Here is a tiny trained network, its code and every weight. The questions are about switching its units off for an input and a class, where a switched-off unit gives its printed mean instead of its output.

import numpy as np


def w(rows, s, z=0):
    codes = np.array(rows[::2]) - 128.0
    scale = np.full(codes.shape[1], s)
    scale[-1] = z or s
    return codes * scale


def norm(h):
    return h / np.sqrt((h * h).mean(-1, keepdims=True) + 1e-5)


def f(y):
    return y / 2 * (1 + np.tanh(0.7978845608 * (y + 0.044715 * y**3)))


def log_softmax(a):
    a = a - a.max(-1, keepdims=True)
    return a - np.log(np.exp(a).sum(-1, keepdims=True))


def net(x, mask):
    res = np.array(x, float).reshape(1, 2) / 4 @ E
    u = 0
    for l in range(2):
        y = f(norm(res) @ A[l][:, :-1].T + A[l][:, -1])
        res = res + np.where(mask[u : u + 8], y, B[l][:, -1]) @ B[l][:, :-1]
        u += 8
    return log_softmax(norm(res)[-1] @ U[:, :-1].T + U[:, -1])


A, B = {}, {}
E = w([
[66,142,40,199,26,62,81,123],'x0',
[199,252,73,173,118,175,100,28],'x1',
],0.013)
A[0] = w([
[144,118,168,93,195,106,121,109,67],'L0N1',
[110,113,130,85,98,129,151,157,129],'L0N2',
[133,110,87,96,99,255,173,166,97],'L0N3',
[125,134,85,13,129,99,69,45,154],'L0N4',
[132,157,206,157,160,50,113,123,45],'L0N5',
[95,86,132,67,154,73,96,94,135],'L0N6',
[100,112,69,150,120,112,122,143,154],'L0N7',
[132,124,116,136,136,141,122,128,2],'L0N8',
],0.0084,0.0067)
B[0] = w([
[115,145,145,117,117,99,129,116,177],'L0N1',
[138,131,106,145,130,145,129,128,182],'L0N2',
[119,136,132,129,136,94,126,111,139],'L0N3',
[123,115,115,144,138,134,135,147,188],'L0N4',
[118,120,116,102,128,111,132,102,87],'L0N5',
[137,131,106,150,134,145,123,128,195],'L0N6',
[130,145,166,106,140,98,136,111,254],'L0N7',
[109,60,40,1,116,155,68,100,81],'L0N8',
],0.04,0.0035)
A[1] = w([
[56,5,88,88,151,103,130,203,71],'L1N1',
[138,71,150,24,228,156,147,132,158],'L1N2',
[111,108,79,117,93,86,59,131,20],'L1N3',
[140,144,196,165,139,140,161,172,254],'L1N4',
[171,132,141,39,187,184,125,93,79],'L1N5',
[27,84,47,107,27,27,77,129,171],'L1N6',
[180,171,28,63,149,179,89,33,135],'L1N7',
[59,54,142,110,106,81,139,194,23],'L1N8',
],0.022,0.0034)
B[1] = w([
[81,149,22,161,148,235,112,168,197],'L1N1',
[153,167,184,133,125,13,144,73,180],'L1N2',
[127,84,164,123,92,168,136,117,141],'L1N3',
[130,53,123,91,115,174,129,135,255],'L1N4',
[134,165,169,154,72,8,118,95,162],'L1N5',
[179,113,231,88,131,1,158,75,205],'L1N6',
[64,149,39,151,188,186,137,166,163],'L1N7',
[113,200,62,169,143,179,110,130,201],'L1N8',
],0.018,0.022)
U = w([
[135,140,185,137,127,3,172,63,216],'0',
[77,165,21,196,174,183,149,131,204],'1',
[143,9,161,84,98,167,142,140,212],'2',
[129,132,158,155,124,118,55,180,22],'3',
[112,150,143,79,118,120,95,181,3],'4',
[145,163,114,38,142,106,61,186,12],'5',
[141,176,155,66,121,129,109,199,7],'6',
],0.018,0.006)

Each question gives the input, the list of numbers given to net, and the class t.
The units are the neurons (one row each of A and B). Each row of codes is followed by its name. A weight is (code - 128) times the scale printed after its matrix; where a second scale follows, it is the last column's (A, B and U).
mask holds one flag per neuron, layer by layer. A switched-off neuron (its flag False) gives its mean, the last column of its row in B, instead of its output. The means were averaged over made-up inputs and are rounded, as every weight is.
A unit's drop is (log p(t) with every unit on - log p(t) with that unit switched off) / (log p(t) with every unit on - log p(t) with every unit switched off).
k most important neurons: the k neurons with the biggest drops, biggest first
k most important neurons of layer l: the k neurons of layer l with the biggest drops, biggest first
drop when u is switched off: that unit's drop, to one decimal
input [-3,0], class 2: most important neuron	[L0N7]
input [8,7], class 0: 2 most important neurons	[L1N6 L1N1]
input [-3,-3], class 2: 3 most important neurons	[L1N4 L0N7 L1N6]
input [1,3], class 2: 2 most important neurons	[L1N8 L1N1]
input [0,-1], class 2: 2 most important neurons	[L1N8 L1N1]
input [7,7], class 0: 4 most important neurons	[L1N1 L1N8 L0N6 L1N6]
input [-3,1], class 2: 2 most important neurons of layer 0	[L0N7 L0N1]
input [-4,-5], class 1: 2 most important neurons	[L0N7 L1N1]
input [5,-7], class 1: 2 most important neurons	[L1N1 L1N8]
input [3,-4], class 1: 2 most important neurons	[L1N8 L0N1]
input [-7,-6], class 0: drop when L0N3 is switched off	0.0
input [-2,3], class 2: drop when L1N8 is switched off	0.1
input [4,-8], class 1: drop when L1N1 is switched off	0.3
input [-6,-5], class 0: most important neuron	[L1N2]
